In the rows, 128 means zero.
Two labels a row
[ 93 127 127 111 148 109 136 103 104 125 131 147  99  66 136 108 130  98
 122 119 121 147 132 135 121 152 117 121 137 128  87 124 126 109 130 144
 120 141 110 130 148 137 138 110 160  84 132 129 127 131 111 150 115 130
 132 130  95 133 148  85 133 129 145 133 138 119 141 118 141 104 109 116
 118 149 119 127 136 128 154 106 114 180 134 116 155 146 130 145 115 133
 159 115 151 103 137 137 112 110 154 146 124 113 131 113 168 131 116 125
 134 135 100 111 145 128 136 156 148 114 116  74 130 134 152 131 147 113
 186 159 138 105 120 139 146 128 127 116 144 134 132 131 131 144 137 130
 137 107 123 103 104 108 142 126 152 132 155 155 116 120 124 125 131 135] | QJ + V
[147 124 150 120 105 115 133 130 115 136 126 110 136 127 121 130 129 102
 129 139  97 130 162 120 152 140 119 153 134 126 110 157 104 103 125 136
 111 125 125 152 148 111 118 142 114 158 145 117  98 125 130 132 138 138
 125 105 132 132 160 125 165  97 127 126 139 150 145  93 116 159 131 124
 117  95 122 149 119 126 104 117 134 112 143 139 108 120 145  79 150 117
 130 132 131 129 134 133  95 130 161 107  94 163 133 174 131 124 118 119
 116 142 134 111 133 108 152 124 127 135 134 134 131 150  67 120 151 118
  75 122 124 132 134 134 140 117 156 116 125 112 243 155 115 115 133 154
 150 110 181 119 126 154 136 113  96 124 128 128 116 131 150 116  93 133] | NH + R
[149 132 139 116 125  88 158 133 106 115 132 121 133 130 120 117 134 137
 164 138 108 123 138 109 181 130 124 138 120 140 122 127  94 110 129 135
 116 107 125 137 136 106 103 148  61 108 144 107 149  96 124 146 147 150
 137 105 134 141 149 109 128  84 133 121 142 134 129 108 107 114 138 125
 143  88 114 180 121 105 136 127 141 124 142 149 135 114 144  76 133 125
 127 115 148 137 146 137 113 137 147 112 112 138 133 150 137 106 122 137
 116 138 150 137 136 155 126 129 112 140 111 142 114 153  87 145 131 128
 145 110 113 130 140 132 105 127 149 127 136 113 229 164 139 148 132 148
 157 109 151 127  96 150 135 135 100 130 139 122 119 133 135 115 143 145] | QJ + R
[144  68 145 118 126 109 153 127 107 114 128 110 139 129 125 122 122 114
 133 102 104 129 147 103 189 133 116 140 114 129 115 145  95 101 113 131
 132 117 133 139 145 107 108 144  87 130 144 109 116 118 127 138 147 149
 136  94 120 134 168 113 144  87 125 131 133 143 121  96 102 146 127 137
 140 108 124 166 117 138 131 132 118 150 135 148 120 126 138  76 152 122
 119 128 153 135 141 132  85 134 163 133 106 137 135 158 137 112 118 126
 121 136 141 122 134 147 140 127 119 123 128 137 119 151  72 134 137 128
 101 105 113 135 128 139 116 112 131 119 102 114 220 169 113 144 140 147
 147 103 153 135 100 162 142 127  89 126 140 129 113 144 129 118 127 121] | NH + R
[ 81 126 128 162 131 123 136 112  97 121 127 137 106  57 139 118 128  99
 110 109 117 163 142 129 121 142 107 126 140 119  78 138 109 101 128 146
 135 142 107 133 151 136 131 106 146  85 139 129 109 143 113 141 119 130
 137 115  88 137 151  90 148 117 142 126 133 123 140 121 140 117 121 121
 105 154 118 137 132 134 147 115  97 191 129 121 131 145 117 139 121 126
 134 127 153 108 136 132  94 117 156 165 112 120 135 132 170 123 117 128
 138 131 104 113 140 131 153 154 147 128 107  76 130 136 130 123 142 115
 165 149 127  96 119 148 152 109 142 112 121 129 126 135 125 135 147 131
 149 104 127 103 110 108 148 115 147 134 149 157 120 124 121 129 122 123] | NH + V
[144 138 133 136 139  82 144 133 113 121 135 110 131 123 133 131 126 121
 150 132 111 132 151 113 168 126 127 120 113 131 117 129 103 110 123 124
 118 123 122 139 145 114 103 149 112 125 142 115 127 107 120 136 139 136
 132 107 132 109 173 116 122 103 119 132 136 137 133 106  92 132 140 124
 145 107 126 144 116 134 130 129 118 122 137 137 132 113 142 101 143 127
 144 113 148 123 140 140 106 128 162 128 108 134 126 138 140 118 119 134
 115 140 130 130 122 149 142 125 111 129 119 139 119 154  90 138 140 121
 134 119 117 125 129 138 116 126 114 117 130 120 193 160 109 148 130 138
 141  97 148 138  95 148 146 125 104 128 135 120 124 135 138 117 133 129] | NH + R
[ 97 125 131 165 156 105 138 100 109 132 140 144  97  82 140 112 135 116
 132 122 132 138 121 134 106 134 121 113 131 141  85 126 124 124 125 140
 138 136 104 123 138 133 133 100 152  79 129 129 143 124 117 143 115 130
 144 123 101 133 143  99 125 129 152 132 134 117 142 134 149 100 108 127
 111 149 129 137 135 126 154 117 121 187 137 111 144 136 129 145 106 140
 143 115 146 118 136 138 117 117 139 151 127 114 132 116 161 130 108 132
 129 134 111 114 135 141 136 154 137 119 108  84 126 129 146 133 135 129
 201 142 135 101 123 121 125 122 132 119 133 137 104 130 140 137 142 122
 148 108 121 105 112 103 142 126 150 132 151 150 123 122 119 127 145 132] | QJ + V
[ 79 122 120 170 129 135 128  96 104 118 146 145  88  82 133 117 152 117
 117 102 124 146 116 139  91 138 111 120 143 134  79 145 128 102 133 140
 134 141 104 122 142 141 146  85 149  72 122 136 129 141 124 143 114 125
 150 121  94 138 129 101 139 140 149 120 123 114 140 148 161  88 107 127
  80 152 134 125 133 124 147 120 102 173 140 120 127 138 112 160  97 126
 127 122 147 119 138 125 116 109 126 171 129 104 139 125 163 129 120 134
 136 129 110 117 136 132 149 157 147 142 108  78 130 115 134 123 131 125
 196 148 141  85 128 128 138 117 154 110 134 134  72 114 149 122 143 124
 153 109 121  92 131  95 141 117 148 135 139 151 124 116 113 142 136 122] | QJ + V
[124 127 132 135 107 136 141 122  89 109 105 116 120 127 133 119 124 118
 114 120 111 146 140 101 173 127 101  98 116 114 110 143 103 101 121 140
 121 123 112 139 139 102 109 148  86 107 118  91  96 126 132 139 143 126
 145  86  99 146 152  85 130 106 109 127 129 126 154 121 112 137 119 130
 138 122 117 169 113 117 149 131 119 119 129 175 123 124 125  89 145 122
 112 125 150 113 152 138  93 123 158 163 101 113 129 161 139 109 113 116
 135 122 147 129 123 148 165 115 111 151 100 137 111 148  85 126 143 122
 114 114 120 118 135 147 125 114 128 117 126 125 184 163 124 142 140 136
 157  81 128 114 120 140 159 115 102 130 139 132 120 123 116 115 123 133] | QJ + R
[142 131 133 121 128 109 153 132 109 105 129 104 129 139 121 127 121 139
 140 121 118 123 127 107 179 124 126 121 110 134 125 135  88 109 114 136
 130 105 128 126 135 111 103 142  72 113 132 115 139 106 131 135 140 147
 145 108 127 107 154 115 131  98 124 116 129 144 126 116 100 127 135 134
 144 108 140 177 115 120 140 145 113 139 138 153 120 122 134  92 134 127
 116 111 149 140 150 132 108 146 139 142 115 127 138 142 116 102 123 135
 123 132 136 137 124 166 123 126 124 134 130 145 117 153  83 139 130 131
 133  97 106 131 140 140  98 116 139 124 109 121 164 160 138 149 137 131
 147 102 132 134  99 148 136 137  98 133 133 124 121 141 124 111 140 127] | NH + R
[152 138 136 141 135  65 156 125 114 124 130 104 128 151 119 130 138 127
 173 136 108 127 153 109 178 122 144 118 104 138 111 132  89 100 124 130
 117 116 112 144 135 104 100 155 100 128 143  98 138  95 121 133 147 136
 141 103 134 141 160 115 118 101 109 144 131 141 158 104 101 129 142 137
 145  89 129 169 111 125 135 140 132  88 159 155 137 101 143  87 151 123
 134 109 148 123 148 149 103 132 164 118 105 136 133 143 125 127 117 128
 104 145 139 132 124 151 163 124 114 137 110 146 110 145  70 155 130 130
 150 103 119 136 132 117  96 130 120 117 139 115 218 158 112 138 122 134
 147  82 162 131  99 161 145 126  96 132 137 115 118 126 137 120 137 148] | NH + R
[ 80 125 129 177 132 112 133 105  88 126 114 159  86  66 139 114 136 110
 123 123 123 165 123 131 114 137 109 102 132 122  76 130 125 109 140 154
 121 138 101 123 152 133 131 114 158  67 116 117 137 128 119 147 117 112
 137 115  81 146 142  65 111 132 137 141 123 119 153 126 136  85 104 115
 120 151 115 127 145 118 165 100 109 157 117 130 169 134 118 144 107 124
 155 113 176 104 149 137 124 107 150 168 124  89 128 112 172 121 102 129
 131 142 110 124 135 142 156 152 136 125 104  76 118 135 156 137 131 107
 208 165 142  93 124 140 149 123 121 113 158 141 104 136 127 148 142 112
 158  98 101  95 101  99 160 121 152 135 151 169 120 115 110 129 140 149] | NH + V
[106 142 121 172 169  82 149 118 114 124 152 138 100  94 133 115 136 136
 163 114 137 128 127 127 106 126 136 122 123 145  78 128 116 105 125 142
 131 132 103 119 142 140 121 105 139  72 130 125 171 103 120 147 113 129
 150 120 118 134 135 109 105 130 140 134 131 124 113 143 135  89 132 132
 127 135 138 142 142 128 149 128 106 163 142 112 158 121 132 162  85 127
 150  87 156 113 154 135 139 114 130 155 131 107 135 112 163 125 108 142
 126 136 108 133 137 172 134 155 137 112 103  93 111 138 141 153 110 123
 252 133 126  97 127 127 112 127 126 119 158 125  81 133 160 148 139 121
 148  96 114 114  99 114 146 143 144 140 143 145 137 121 116 131 156 130] | QJ + V
